Each row has a name. Each piece below is followed by the name of the row it came from, unless a question asks for something else. Each question is about the rows just above it.

j_208: [131 174 147 144 129]
j_820: [129 110 145 171 129]
j_919: [148 110  85  85  85]
j_513: [178 133 133 129 192]
j_547: [149 133 133 149 129]
j_746: [157  69 130 144 179]
j_843: [118 181 133 122 148]
Which value is in both j_513 and j_820? => [129]
Times [150] occurs in j_547: => 0
[181 133] => j_843
Count of [85] in j_919: => 3
[129 110] => j_820
The one value in j_919 and j_843: => [148]
[174 147 144] => j_208

j_208: [119 132  93  94  99 108 129  70]
j_820: [116 102 121  99 121 119 115 104]
j_81: [ 99 119 132 100  94  99 106 129]
j_491: [132  69 115 142 110 147  98 111]
j_330: [119 128 124 106 165 159 127  62]
[119 132 100  94  99 106 129] => j_81
Which value is in both j_208 and j_330? => [119]

j_208: [139 122 103 141 123]
j_330: [114  90 106 166 126]
j_491: [ 95  86 104 147 124]
j_746: [ 88 104  99  88 122]
j_778: [124 148 106  70 123]
j_919: [153 158 121  84  95]
j_742: [106 126 116 151 149]
j_820: [119 107 106  94 108]
j_513: [104 147 122 160 133]
[104 147 124] => j_491
The one value in j_491 and j_778: => [124]
How many times does j_746 hold [104]? => 1

j_843: [111  96  86 154 179]
j_330: [137 103 109 137 165]
j_820: [111 135 107 121 160]
j_208: [119 128 110 120 154]
j_491: [107 109 128 122 101]
j_919: [115 119  81 123 185]
j_746: [123 150 124 117 144]
j_778: [125  85 127 131 109]
j_81: [120 119 105 103 161]
j_742: [106 135 123 152 145]
j_513: [117 102 104 126 166]
j_547: [113 113 100 113 142]
Times [114] occurs in j_547: => 0
Which row holds [123 152]? => j_742
[107 109 128 122] => j_491

j_778: [133 129 103 142 134 117 102]
j_208: [103 141 134 173 173 109  89]
j_742: [ 53 105 136 131 124 115 111]
j_547: [104 135  88 143 134 104 143]
j_820: [125 139  92 115 135 107  89]
j_491: [122 139 125  90 142 109 144]
Times [143] occurs in j_547: => 2
[103 142 134] => j_778
The one value in j_820 and j_208: => [89]
[141 134] => j_208

j_330: [133 100 152  79 127  89  61 162  60 171  96  81 143  95 128 126 180 156
 154]
j_547: [168 109 177  81 180  81  80 145  92 177  74  79 165 177 177 171 171 157
 169]
j_81: [ 82  91 129 167  71 116 166  98  79 112 167 149 168 172  81  81 115 105
  92]
j_491: [ 83 120  81 177  84 166 171 114  93 100 182 174  84 172  80  87 107 105
  84]
j_843: [105 113 117 146  86 119 143  94  93 122 117 131  80 169 114 111 116  87
  94]
j_919: [180 134 174  81 169 103  73 131 125 168  81  86 156  75 160 176 160 144
 168]
How many times does j_547 hold [178]? => 0
The one value in j_843 and j_330: => [143]

j_547: [157  95 158 157  95]
j_820: [160 156  89 156 160]
j_81: [104  90 131 148 155]
j_742: [ 88 155 103 134  88]
Times [157] occurs in j_547: => 2
How many times does j_742 hold [134]? => 1
Shared by j_742 and j_81: => [155]
Times [156] occurs in j_820: => 2
Times [88] occurs in j_820: => 0
Which row holds [156  89]? => j_820
Times [131] occurs in j_81: => 1

j_820: [103  91 166 123]
j_742: [141 125 159 103]
j_746: [121 102 146 113]
j_843: [104 142 120  90]
j_208: [103 121 103 103]
[102 146 113] => j_746
The one value in j_742 and j_208: => [103]
Shared by j_208 and j_746: => [121]
How many times does j_843 hold [90]? => 1
Count of [103] in j_208: => 3
The one value in j_208 and j_742: => [103]

j_820: [130 176 140 173 117 127 106 172 103 137 123 122 132 150 141 123 114 125
 101 136 154 123 127 131 136 122 117 137]
j_547: [133 186 143 184 116 129 101 181  94 135 122 155 136 157 146 115 114 123
  95 143 146 134 124 130 140 124 116 139]
j_208: [132 181 142 179 116 128 153 177  98 136 123 153 134 141 150 118 114 124
  98 141 133 133 125 130 139 123 116 138]
j_491: [131 180 141 176 117 128 105 175 100 136 123 151 133 153 143 119 114 124
  99 139 143 132 125 130 138 123 117 138]
Which row holds [133 186 143 184 116 129 101 181  94 135 122 155 136 157 146 115 114 123
  95 143 146 134 124 130 140 124 116 139]? => j_547
The row with [130 176 140] is => j_820
[150 141] is in which row? => j_820
Times [153] occurs in j_208: => 2

